Here is a tiny trained network, its code and every weight. The questions are about switching its units off for an input and a class, where a switched-off unit gives its printed mean instead of its output.

import numpy as np


def w(rows, s, z=0):
    codes = np.array(rows[::2]) - 128.0
    scale = np.full(codes.shape[1], s)
    scale[-1] = z or s
    return codes * scale


def norm(h):
    return h / np.sqrt((h * h).mean(-1, keepdims=True) + 1e-5)


def f(y):
    return y / 2 * (1 + np.tanh(0.7978845608 * (y + 0.044715 * y**3)))


def log_softmax(a):
    a = a - a.max(-1, keepdims=True)
    return a - np.log(np.exp(a).sum(-1, keepdims=True))


def net(x, mask):
    res = np.array(x, float).reshape(1, 7) / 4 @ E
    u = 0
    for l in range(3):
        y = f(norm(res) @ A[l][:, :-1].T + A[l][:, -1])
        res = res + np.where(mask[u : u + 7], y, B[l][:, -1]) @ B[l][:, :-1]
        u += 7
    return log_softmax(norm(res)[-1] @ U[:, :-1].T + U[:, -1])


A, B = {}, {}
E = w([
[129,126,128,131,129,127,127,128,130],'x0',
[126,215,137,103,177,105,231,101,226],'x1',
[37,219,145,155,42,152,113,123,124],'x2',
[128,107,39,137,92,51,76,57,172],'x3',
[126,125,126,136,132,131,122,130,132],'x4',
[253,160,162,190,76,162,143,65,119],'x5',
[134,167,100,82,190,213,74,69,124],'x6',
],0.00074)
A[0] = w([
[109,164,118,158,104,102,106,61,152,17],'0.n0',
[152,211,95,85,142,106,244,128,193,120],'0.n1',
[126,58,82,158,69,166,54,164,13,107],'0.n2',
[64,255,136,127,25,128,85,130,110,52],'0.n3',
[151,180,67,101,135,110,198,134,174,6],'0.n4',
[214,55,133,64,162,115,142,132,167,205],'0.n5',
[77,136,40,131,83,73,125,45,173,165],'0.n6',
],0.0023,0.0019)
B[0] = w([
[162,110,120,125,117,146,142,115,160,78],'0.n0',
[91,113,204,161,147,134,61,123,126,182],'0.n1',
[89,130,237,149,186,109,106,82,220,234],'0.n2',
[82,26,77,220,171,176,183,73,130,143],'0.n3',
[97,35,205,156,157,68,33,5,172,75],'0.n4',
[55,130,110,224,134,156,139,122,90,249],'0.n5',
[132,126,147,116,129,156,139,172,155,223],'0.n6',
],0.0023,0.0012)
A[1] = w([
[213,43,114,110,232,71,164,104,85,39],'1.n0',
[249,125,165,167,63,133,158,45,139,52],'1.n1',
[118,186,162,100,168,93,203,63,202,59],'1.n2',
[142,91,10,116,67,30,57,27,200,44],'1.n3',
[145,70,168,135,62,2,243,176,124,93],'1.n4',
[137,56,148,123,70,136,15,128,56,11],'1.n5',
[154,153,82,29,205,218,92,38,116,45],'1.n6',
],0.0026,0.0012)
B[1] = w([
[30,119,114,184,50,194,167,56,164,115],'1.n0',
[104,126,75,63,129,71,70,96,112,240],'1.n1',
[95,55,193,192,156,105,67,134,97,120],'1.n2',
[173,146,232,107,186,245,224,228,64,233],'1.n3',
[96,215,97,140,80,185,20,179,182,254],'1.n4',
[67,151,202,175,225,72,156,87,213,111],'1.n5',
[91,185,115,199,3,105,35,244,193,178],'1.n6',
],0.0027,0.00078)
A[2] = w([
[59,85,42,2,181,65,136,142,122,56],'2.n0',
[82,101,116,41,146,87,130,172,146,162],'2.n1',
[231,144,97,95,117,80,105,26,64,56],'2.n2',
[53,82,77,206,86,188,227,57,142,37],'2.n3',
[78,153,208,148,163,145,108,90,152,141],'2.n4',
[128,91,244,173,202,79,111,102,165,28],'2.n5',
[185,157,189,68,134,204,206,209,54,6],'2.n6',
],0.0031,0.0013)
B[2] = w([
[223,164,135,81,77,56,161,44,74,138],'2.n0',
[192,158,115,140,100,124,122,54,92,179],'2.n1',
[170,152,116,37,107,46,183,91,76,151],'2.n2',
[87,61,69,167,204,188,209,45,1,150],'2.n3',
[138,74,150,125,174,52,154,72,146,246],'2.n4',
[68,174,224,90,178,52,56,58,186,202],'2.n5',
[221,20,130,31,185,130,198,140,201,235],'2.n6',
],0.0034,0.0012)
U = w([
[13,156,253,147,245,7,32,12,246,90],'0',
[244,13,132,9,230,236,250,250,241,55],'1',
[45,236,12,222,20,210,9,232,199,250],'2',
[247,240,14,11,18,9,196,14,10,55],'3',
[4,41,1,244,226,240,236,17,10,4],'4',
],0.0045,0.0013)

Each question gives the input, the list of numbers given to net, and the class t.
The units are the neurons (one row each of A and B). Each row of codes is followed by its name. A weight is (code - 128) times the scale printed after its matrix; where a second scale follows, it is the last column's (A, B and U).
mask holds one flag per neuron, layer by layer. A switched-off neuron (its flag False) gives its mean, the last column of its row in B, instead of its output. The means were averaged over made-up inputs and are rounded, as every weight is.
A unit's drop is (log p(t) with every unit on - log p(t) with that unit switched off) / (log p(t) with every unit on - log p(t) with every unit switched off).
The circuit of an input: a set's keep is (log p(t) with only the set's units on - log p(t) with every unit switched off) / (log p(t) with every unit on - log p(t) with every unit switched off). Starting from the 12 units with the biggest drops (on a tie, the unit counted first), units are removed one at a time, each time the one whose removal leaves the highest keep (on an exact tie, the one counted first), for as long as the keep stays at least 0.8.
units of the circuit, in order: the units of the circuit, biggest drop first
top k neurons: the k neurons with the biggest drops, biggest first
top k neurons in layer l: the k neurons of layer l with the biggest drops, biggest first
input [-7,8,4,-6,7,6,3], class 0: top 2 neurons -> [1.n2, 1.n3]
input [4,5,6,5,8,8,3], class 3: top 3 neurons -> [2.n2, 0.n2, 1.n1]
input [2,0,-4,-4,5,8,-2], class 3: units of the circuit, in order -> [2.n2, 1.n1]
input [4,-2,4,8,7,-2,2], class 1: units of the circuit, in order -> [1.n3]
input [-2,-6,6,8,-8,3,5], class 1: top 2 neurons -> [1.n3, 0.n1]
input [2,-6,4,-5,2,-6,8], class 2: top 3 neurons -> [1.n6, 1.n3, 0.n1]
input [2,-4,-6,1,3,-5,5], class 4: top 2 neurons -> [1.n0, 1.n4]
input [4,1,-4,8,-1,-5,7], class 1: top 3 neurons -> [1.n3, 2.n6, 1.n4]
input [6,5,8,7,-4,4,-2], class 4: units of the circuit, in order -> [0.n3, 2.n3]
input [4,-6,-8,7,7,6,0], class 4: units of the circuit, in order -> [1.n0, 2.n3]
input [-6,8,-5,-5,8,8,-5], class 0: units of the circuit, in order -> [1.n2, 2.n5]
input [-6,-7,1,7,0,6,-6], class 0: top 4 neurons -> [0.n2, 1.n5, 2.n5, 1.n1]
input [-8,-2,-4,-3,-5,-1,3], class 4: top 3 neurons -> [0.n6, 1.n3, 1.n0]
input [6,5,-6,2,7,8,0], class 3: units of the circuit, in order -> [1.n1, 2.n2]
input [8,-3,-5,3,-1,-5,7], class 2: units of the circuit, in order -> [1.n6]
input [-7,-6,7,1,-7,8,2], class 3: top 3 neurons in layer 0 -> [0.n5, 0.n1, 0.n4]
input [6,-8,-6,2,-3,8,-5], class 0: top 4 neurons -> [1.n5, 0.n2, 2.n5, 0.n3]
input [-1,5,-7,-5,4,-5,4], class 4: top 4 neurons -> [1.n0, 0.n2, 1.n3, 1.n1]
input [-1,-8,-5,4,-2,-6,-5], class 0: top 3 neurons -> [0.n2, 1.n5, 1.n1]
input [-5,2,5,3,2,2,2], class 4: top neuron in layer 2 -> [2.n3]
input [-8,-1,5,6,-3,4,8], class 2: top 2 neurons -> [1.n6, 0.n6]
input [-4,3,5,6,3,6,5], class 1: top 2 neurons -> [1.n3, 0.n2]
input [4,-3,7,-6,8,7,3], class 3: top 4 neurons in layer 1 -> [1.n3, 1.n0, 1.n1, 1.n4]
input [6,7,4,-2,8,-7,8], class 2: top 3 neurons -> [1.n6, 0.n2, 1.n5]
input [4,-7,-4,5,-2,-8,-4], class 3: top 2 neurons -> [2.n0, 0.n1]
input [-5,5,6,1,-3,3,-8], class 2: top 2 neurons in layer 0 -> [0.n2, 0.n5]
input [7,2,-6,3,-3,4,4], class 4: top 2 neurons in layer 1 -> [1.n0, 1.n4]
input [8,-3,8,6,-6,-2,1], class 4: units of the circuit, in order -> [0.n3]
input [-8,-3,-5,8,-3,8,3], class 1: top 3 neurons in layer 2 -> [2.n6, 2.n0, 2.n1]
input [8,2,8,8,-2,-7,-5], class 1: top 3 neurons in layer 1 -> [1.n3, 1.n1, 1.n0]
